[-134   22 -263  498  163 -285  -71 -291 -120 -130  -51  110   46 -211
 -340  -66 -157  250  422 -237  -22 -105 -421 -161  195  -88 -113 -294
  -26   20  -82 -572  -33  296  174 -420   43   99 -113  380  121   68
  -66 -185  264  -64  219  293  212 -378] : [101]
[ 192   88  132  171   55 -144  -78 -158 -152  -99 -241   58   52   38
 -319 -115 -191 -104  347   21 -205  -37  182 -116 -159    2  123  -30
  -58   71  121   72 -176 -177 -329   65  -97  149   58  292  -57   84
   43  247   48 -108  -70   33    0  -74] : [115]
[ -35   52  -86  268 -315  -20  178  -53  142   49  189  266  174   92
  131  213  128   88 -105  -93 -128 -130  412 -144  -90   29  -59 -160
  157  195  342  188 -256   97   97 -229  -86  494 -198    9  446  -32
  246  -50 -122  -89  197 -181  -50   74] : [106]
[  44  -30  -97  286 -334  -47  189  -64  -16    7  112  238  225  140
  142  241   55   48  -12  -77  -33 -165  312 -176  -84  -36  -63 -161
  243  181  333  235 -254  145   48 -147  -25  449 -200  116  390   -4
  284  -58  -49 -107  202 -253  -43   36] : [122]
[ 202  -79  308  -42   83 -114   -6   29 -302  -31 -272 -108  366 -174
  109  -34 -116 -148  413  168   13 -227  272  -51  -51  -54  107  122
  -17  119 -381 -104  289 -228 -363  258  260 -142  125  722 -262  -70
  -80  124   18   49 -156  -62  165  376] : [108]
[ 150  118  216   81  133 -286  248  224   -5   19   63  109  -23 -334
 -137  273  123  -85 -328 -113   -4  324   11 -448   35    9 -189 -158
   14  249  -60   28  179   31 -103 -217 -291 -132  231 -252  203   59
  391 -136    2  -31  225  108 -584  -36] : [100]
[ 358  167   76  288  191  146 -236  269  254  219   51 -474   62 -205
  -37 -171  265   79   91  -16   48 -328  101  215  -94  -23 -194  347
   27  119  -33  190    9 -230 -183  129 -207  -72  -16  -61 -211 -189
  140  -34   91 -167 -169  -69 -160 -239] : [115]
[ 276  155  -83  428  159   20   15  459  354   64   83 -107 -244 -168
  106  -89  411  180   21  -30   71 -170  199  183   64  212  133  128
 -155  120 -108  -55  -11 -329 -240  -74 -249   36  -84  -75  -57 -343
  124   57   91  -59   89 -227   77 -166] : [107]
[ 217  132 -178  448  171  -47  -16   33   40  223  170  409 -231 -434
  158  -66  271   99  -71 -154 -435  307 -180  -27  182  429  -29 -221
 -161 -322 -539  118   57  -46   13  -48  180 -130   17   39  -73  316
  268 -104   68   47 -338  211  -43  370] : [106]
[-367   16   89  519  327  -76  -78 -188   51  -54   -4  203 -300   88
 -437  -42   80  241  313  -81   25  -53   25 -283  104   -7 -193   93
  385  -98   87  -34 -122  132  363 -444  267  -40 -123   94 -244 -136
  -39   87 -102 -132  130  284  504   10] : [100]
[ -75   49   85  202 -226  164  -23  -16 -131   62   71  281    5 -222
   -6  314   63  118    7 -268  -38 -203  241   -7 -271  224  -32  -30
   59  202   72  414 -141  133  -55 -121  -44  176  123  156  161 -150
  354   -6   20 -145  -32 -207  -41  116] : [117]
[ 213  311  161   57   99  -10  -34 -174  -59   80 -265  -40  -33  134
 -383   44 -217   66  413  -39 -172   58  354  -87 -204   -8  165   47
   -5   -1  -17   14   43 -287 -221  131   73  129  145  441  -72   40
  -33  466   72   79 -107   12   77  -32] : [122]
[-101   27   34  353 -120  -50  184   26 -240  144   34  316 -181 -113
  342 -126   60 -110  -55 -111   94  329 -143   -1  176 -256 -140  149
   78  -83 -192  159  -46   80  139   35  189  -73   89   51  137  165
   78 -162  214 -223  245  -13   12   28] : [123]
[ 202  246   71   93  109  222 -129  -57 -239  254 -266 -209   57 -306
   18   12  -22  221  214   22  109  -20  -44  284 -117   24 -403   89
  -81  151  440  218   57   81  205  112 -215  -21   61  135 -339  179
 -308 -176   47   60   48   76 -261 -201] : [123]
[ -18   19  224   59  -65 -177  196 -202   54  187   69  118   -8  102
   44  177  247   -1 -119   40  122  122  126  120  -43   72 -180  -13
  -14  239 -128   88   73  119   24 -113  -49  -18 -188  206 -156 -100
    7 -202   73 -286  -37   33  -72   48] : [105]
[ 147  148  239    1  177 -319  250  209   67   73   50   20   30 -284
 -198  272  143  -29 -358  -42 -119  353   27 -484   25   12 -218 -178
   39  222  -46  -43  210  -36  -59 -196 -268 -142  181 -277  195   90
  351 -125  -65   16  192  177 -632  -12] : [110]
[   9  -73 -101  281 -267  -75  242   -2   75   38  130  195  194  192
  102  281   93  189  -12  -79  -90 -118  285 -171  -68  -13   -4 -231
  227  111  233  184 -206   96   94 -129  -56  376 -220  114  389   -8
  274  -67  -71 -110  139 -227  -79   72] : [122]
[ -37   81 -179   31  406  -42  257  -80   18  126  -96  219   98  275
  185  179 -426  427  -44   -6  152  -35 -124 -206  124  -33  186 -131
   25  -94 -214   86  148  -82  325  330  126  208 -110   80 -302   80
 -233 -565  140   -3 -360 -233  156  151] : [109]
[ -26  185  266  -29  196 -203   95   86  145  -33   59  -38   -6 -367
 -208  194  176   26 -399   37 -283  374  103 -439   -8    5 -213 -129
  -21  240   99 -144  206  -64   15 -261 -253 -133   60 -314  257   82
  273  -87  -69   49  207  240 -521  -68] : [107]
[ -73    8 -121  567   95    9  -75   47  -43  100  111  282 -302 -353
  265 -184  215  145  -13  -92 -376  410 -141   77  182   57   34  -86
  -97 -392 -434  108   55   31  131   12  222 -194   19   44  138  346
  216 -190  237 -198 -224  161   54  278] : [122]
[ 219  128  180  138  113 -112  -91 -124 -173 -124 -185   76   31   77
 -386 -144 -131  -56  333  -34 -183  -87  187 -186 -207   27  167   62
  -33   60   53  211 -212 -218 -389   35  -35   83  112  194  -51   53
   78  319   23  -79 -104   25   18  -41] : [107]
[ 163  -84   35 -139   82 -286  269 -242  -42  -94   72   14  156  554
   76   68  207  409  214  275   59  -40 -158 -346 -155 -273  198 -245
   88    4 -255  159   33  241   22 -102  347  235 -335   24  453  155
  254 -134   -1  144  224 -150  -87   60] : [110]
[ 414  152  -93  473  137   65 -174  372  424  120  127 -378   21 -184
   51 -208  307   21   54  -91   39 -390  187  193   38   35  -16  297
  -20  141  -87   58  -98 -348 -308   37 -283   60  -81  -77  -80 -313
  227   25  136 -192 -125 -206  -45 -301] : [100]
[  59  147   25  202   88  107   50  323  217   70    1  -19 -285 -102
  122  -29  395  275   39   24   35  -20  142  188  -32  202  137  127
 -157  136  -24  -28  -29 -306  -85  -39 -117  -20 -131  -57  -80 -278
  -30  180   25   56  209 -205  157 -138] : [122]
[ 219  122 -162  486  205  -69   40   33  -19  244  164  432 -272 -371
  129  -61  235  100  -91 -113 -408  285 -197  -86  204  397  -48 -199
  -74 -375 -510  133   55  -78   12   12  210 -132   23   98 -129  285
  264 -164   99   11 -326  214  -11  390] : [101]
[  58   34  145 -124   97 -168 -129  215 -263  -50 -118 -108  417 -120
  195   47  150   65  258  127  330 -127  187  -30 -275    1  300   -5
 -176  309 -343  -13  272   81 -257  170  304  -22  -12   81 -187  102
 -151  -89  211  -45 -231 -148  356  324] : [109]
[ 282  374  170   21  109   21   10 -133  -19  152 -216  -69   12  168
 -406   82 -279   41  384  -76 -161   -2  431 -128 -205  -30  163  113
   44  -26 -149  -15  139 -362 -269  211  134  145  193  530  -76  -22
    2  502   79  117 -157  -19   87   16] : [105]
[ 222   83  217 -100   22  -32  110 -166  -27  178 -307  -97  314   70
  -71   46 -387 -118  441   30 -215 -117  334  -59    2  -95   64  104
   71    5 -332 -202  198 -439 -193  342  200   52  108  840 -204  -71
 -101  398  -98  171 -160  -54   62  189] : [106]
[ -75 -221  101  124  178  114 -124 -106  140 -249  -45  338 -176  -39
  -84   49 -213 -273  161  209   71  103  -33   -5  -44   85 -307 -107
  -62  137  -69  -48  268  538  181 -173   16  190 -415  -59 -250   31
  264  -58 -270  -26  189  -30  216  -32] : [123]
[ 231  293   88  179  201  225 -103   11 -248  231 -178 -158  -48 -303
  -35  -14   47  269  159    8  132  -62    4  204 -100   52 -377  145
  -46   85  379  271   92   52  150   62 -174  -59  115  111 -326  113
 -260 -209   70   53   43   99 -212 -125] : [123]
[ 162  -58  235   -6  124 -164  -98  179 -359 -149 -151  -91  359 -216
  196  -28   81  -77  303  188  247 -220  234  -83 -162  -41  236   71
 -110  226 -380  -20  319   -2 -406  174  291 -108   68  370 -188   -3
  -38  -81  193  -48 -175 -130  293  385] : [106]
[ 239  -83  273   25   67 -147   14    2 -342  -50 -298 -108  361 -178
  116  -53 -208 -227  406  201    6 -223  261  -80    5 -128   72  113
   16   89 -349 -184  318 -219 -386  292  253  -94  123  815 -231  -64
  -50   65   82   18 -108  -67  154  330] : [113]
[ 133  184  -93  233  410  115  244  -76 -294  104 -160  214 -115   60
   -2  187 -375  443   55  -20  212    4  -81 -157  114   -6 -127  -77
   94 -142  200  222  191   43  318  201  -38   78   44  258 -354  130
 -285 -495  152   77  -84  -68  -22   46] : [108]
[  46 -274   61   -7   81  164  -34  -68   94 -285   63  369   -3   11
  -17   43 -329 -349   69  168   76   53 -120   -4  -72   19 -305 -113
 -139  169 -198  -69  320  556   60  -22  -24  219 -497  -27 -144   70
  306  -83 -240    8  210 -127  118 -101] : [123]
[  32   87 -182  135  404  -40  299 -114 -137  117 -215  221    4  185
  138  203 -447  442   23   44  162   61 -151 -147  191  -17   22 -206
   29 -119   38   40  183   -6  386  272    3  159  -88  225 -365  153
 -335 -598  144   35 -201 -141   40   79] : [117]
[ 243  261  100  155  190  229  -96   13 -187  215 -164 -223   -3 -228
  -52   -1   63  278  177   15  149  -50   29  217 -114    8 -374  145
  -30  108  398  275   89   56  159   66 -208  -67   52   83 -307  122
 -262 -159   51   41   39   83 -235 -172] : [109]
[ 170  303  165   23   39  -52  -48 -170  -30  108 -240   -7   19  131
 -359   -9 -145   15  350  -27 -209   70  344  -67 -230   27  124   39
  -33   60   66   52  -73 -271 -203   91   30  171  105  291  -68   80
  -65  446   -2   39  -89   51   44  -26] : [110]
[-122  -18  313  -76  -41  -92  165 -186   65  200   42  100  -45   48
   -8  276  221  124  -77    7   81  146  110  192 -160  127 -130  -56
 -109  240 -253  123  175  163   58  -88  -72 -100 -111  228 -147 -122
   40 -174   28 -261 -103   31 -137  108] : [105]
[-104 -236  101  152  177  125 -178 -172  153 -323  -43  358 -165  -74
  -30  -19 -203 -316  144  240   28   65   -3  -11  -17   80 -301  -77
  -72  160    4  -20  199  530  176 -226   15  224 -446  -92 -217   24
  267  -82 -287  -38  188  -33  244  -30] : [109]
[ 233   68  315   28  163  -46   72  -12 -183   48 -261  -85  165  -72
 -100   28 -272  -75  387   95 -128 -152  407 -105  -22  -71  113  155
   44  -47 -425 -141  378 -368 -343  288  231 -106  236  861 -201 -142
  -11  227   27   74 -188  -27  106  351] : [105]
[ 263 -173    0  -45   -2 -274  441  -78   14  -50  166    0  232  797
   54  236  257  424  152  254  147  -53   12 -455 -154 -286  187 -273
  344  -21  -97  297  -34  175   33    1  288  262 -472    9  399  141
  302  -19  -58  102  211 -274  -72   98] : [100]
[ -83  -48  308  -32  -42  -81  185 -190   43  160   94  107  -36  114
   25  232  253   88  -81   22  151   86  105  144 -134   77 -132    8
  -34  235 -229  185  122  149   25  -74  -36 -100 -171  225 -170 -149
   47 -160   48 -271  -74   -7  -68   88] : [100]
[ 186  165  249  -60   47  -14   89 -157   -8  173 -277  -69  231   34
  -79    7 -375 -144  353   53 -244 -105  447  -55    5  -96   60  176
   51   -9 -324 -216  247 -464 -218  308  216   74  156  824 -162 -120
  -94  346  -68  129 -157  -29   96  233] : [105]
[ 206  229   37  135  197  195   27  -80 -314  239 -262 -106  -11 -166
   19   56 -124  302  190   68  180   20  -80  175  -33  -32 -397   37
   -3   47  465  209  117   96  287  162 -179    0   31  219 -376  199
 -377 -298   77   85   94   69 -219 -154] : [115]
[-384   49  128  483  336 -107  -82 -170   36  -29   -9  219 -319   55
 -423  -73  121  204  271  -22   22  -32   34 -281   91    8 -224  107
  356  -78   92  -63  -94  142  355 -460  289  -30 -105   51 -250 -139
  -58   40 -123 -132  173  324  504   53] : [113]
[  75 -148  206 -161  110  177  112  193   61 -243  427  392  174   48
 -289  -80 -231 -167 -205  -92 -108 -139  -39 -183 -243   28 -151   57
 -236  121 -481   56  256  246 -274   62 -112   43 -270 -155  121  -24
  297  -29 -252  -42   77   -7  -63   30] : [113]
[-238 -139  106  413  309  -37  -39 -185   74 -186   -8  271 -283  207
 -251  -35  -13   15  240  123  122  -16   11 -271  101  -56 -220   75
  353  -46   64   44  -15  275  302 -319  257   59 -328   20 -285 -103
  102    1 -161 -125  181   98  483   13] : [106]
[-197 -112  384  -99  -40   -3   89 -161  -30  150  -11   68  -55   30
  -17  294  210  187    3   -6   74   75   79  193 -251  121  -69   -1
  -54  215 -251  291  117  148   41  -18  -29 -192  -53  237 -182 -151
   99 -119   20 -289 -167  -37 -109  149] : [117]
[ -42   87   -7 -238   60 -176  -53  159  -79  123  -83 -119  512  111
  218  140    9  147  157   68  349  -45   73  -44 -276  -71  315  -76
 -118  307 -343  -86  211   70  -27  313  322  148 -161  -84 -207  179
 -238 -151  231  -57 -308 -211  389  190] : [115]
[  12  116 -125  157  401    5  245 -158 -163   89 -162  204  -14  159
  104  132 -420  402  -28   58  129   30 -114 -169  164  -75  -49 -108
   67 -126  102  112  159   14  370  235   16  148  -73  186 -309  145
 -300 -615  146   -4 -173  -90   21   68] : [105]
[ 231  373  183   -3  102   -3   22 -125   70  203 -197  -47   13  122
 -366   78 -256   21  327  -48 -220   27  461  -94 -193    5  143   70
  -13   -9 -152  -64  146 -370 -228  194   77  187  193  489  -62  -26
   -8  443   19  102 -164   25   42   67] : [115]
[ 304  195   16   94  -13 -167  202 -179   82  301  179  325   24  -31
  128   45  230 -150 -197  -66  -44   76  -38  -32   99  277 -214   -7
  -34  107 -356  115   -3  -33  -82  -76  121   76 -146  113 -186   10
  129 -108   -7   -8 -103   55  -80  130] : [117]
[ 383  179  -84  533  161   85 -206  415  398  105   94 -387  -82 -240
   49 -221  376   61   80  -64   57 -337  215  250   42   65  -10  307
  -49  128  -33   25  -67 -343 -293   -3 -286   15  -66  -77 -103 -323
  180   38  169 -196  -77 -182   10 -305] : [109]
[-205  -96  185   57 -218  115    1  -59  -90  144  -31  182   38 -192
    8  352   62  166   72 -198  -58  -89  112  141 -281  214  -59 -101
   -8  215  -33  324  -80  144   53  -29  -98   26   67  233   -5 -122
  231  -33  -29 -208 -105 -139 -109  124] : [113]
[  25  140   40 -156   51 -187 -105  205 -138   58  -77  -94  444  -64
  219   74  112   52  172  102  358  -75  185   -7 -273  -10  282  -47
 -203  356 -298 -124  258   99 -159  186  282  141  -79  -37 -162  132
 -211 -136  236  -45 -208 -154  389  234] : [115]
[ 252  -88   62 -113   47 -240  375 -103  -12  -80  198   19  167  702
   40  178  305  438  145  272  159  -41   17 -413 -220 -272  191 -239
  204    5 -176  299   61  257   -7  -78  316  252 -399  -42  475  145
  306  -58  -42  140  246 -213  -88  126] : [106]
[ 209  199   82   49  218  218   34  -77 -379  243 -289 -116   13 -131
  -44  127 -119  396  242   32  162   31 -121  146  -96   14 -358   19
   20   20  381  293  138   89  283  195 -116 -105   61  247 -419  226
 -365 -213   46  138   23   60 -242  -97] : [105]
[-165   11  -49  486   41   11  -39    9  -39  164   97  265 -279 -259
  300 -208  185   80  -27  -57 -295  394 -127   82  162  -57  -14   15
  -30 -339 -384  121    9   13  188   58  259 -149   15   28  113  292
  154 -184  209 -237 -138  145   95  246] : [115]
[ 103  186  -77  167  361  114  239  -91 -296  166 -204  155  -80   36
   16  188 -373  439   60   14  193   63 -114  -63   96  -23 -193  -97
   47 -113  231  149  224   70  370  232  -69   63   19  276 -375  173
 -362 -508  141   75  -50  -27  -76    8] : [123]
[ -10 -156  226   -3   29 -135  -78  -74  -78 -264   16  234  252  -43
 -221 -365  -97 -192   51   20 -409 -156    3 -134 -158   46   48   41
 -227  150  -39  134 -321 -130 -370  -22 -180   40 -102  -65   68   73
   67   61 -221 -198  -58  115 -103   29] : [110]
[ 232 -154  234   26   91 -194    9  166 -397 -119 -265 -163  410 -178
  146    1  -58 -105  398  215  152 -188  194  -70  -49 -105  134   25
  -25  147 -340 -171  360  -92 -383  263  228 -179   46  643 -238    6
  -85  -10  142  -13 -106 -101  180  326] : [105]
[-115    9 -236  430  199 -259 -100 -229 -120 -199  -17  136    3 -308
 -324  -27 -130  305  382 -221  -71  -57 -416 -137  108  -25  -25 -385
 -192   18 -213 -537   94  382   98 -430   -7   76  -57  318  239  107
   50 -250  277  -44  170  274  105 -297] : [115]
[ 104   41  145   10  -88 -204  245 -175   69  260   76  129   72   78
   64  207  255  -12 -107   22   92  169   39  121   -7  142 -234 -109
  -49  235 -175    8  102  126   41  -93  -51   -6 -236  207 -181   -7
  -17 -154   20 -160  -15   63 -142   38] : [105]
[-103   74   19  186 -299   64   89  -63   34   94  166  293  118   18
   85  208  105   66  -91 -138 -105 -179  349 -117 -196   71  -64  -37
  159  193  219  316 -247   93   54 -159   17  400  -73   17  338  -88
  286  -22  -99 -116  119 -183    2  126] : [113]
[ -54   71 -210 -147  275 -133  159  -35  153  168  -27   72  407  334
  221  176 -339  310  -42  -37  186  -85 -117 -220   10  -69  286 -126
   13   78 -374  -30  100  -99  240  387  234  265 -241  -81 -275  120
 -220 -410  151  -17 -468 -279  273  112] : [100]
[ 310  320   57  161  113  235 -172   61  -51  270 -111 -291   71 -286
  -37  -54  137  174  155  -44  101 -129   70  257 -125   49 -378  211
  -42  180  364  234    8  -36   74   47 -224   -9   38    6 -272   64
 -193  -38   27   51   23   56 -229 -245] : [109]
[-230  167  264 -209   13   25   33 -156   16  -39  -68  -30  -10 -159
  -42   76  145   55 -254  169 -260  325   12 -286  -71  -90 -212   78
   72  266  324 -145    2 -155  180 -107   22  -66 -222 -185  115   43
  -20  171  -88  196  415   98 -125 -234] : [105]
[-278  -75   85  421  280  -23  -92 -238   73 -116  -49  242 -246  165
 -284  -60  -24   24  297   63   84  -44    6 -257  106  -44 -257  112
  389  -37  129   23 -101  219  358 -340  289   73 -287   40 -324  -95
   25   81 -181  -93  173  150  521  -20] : [100]
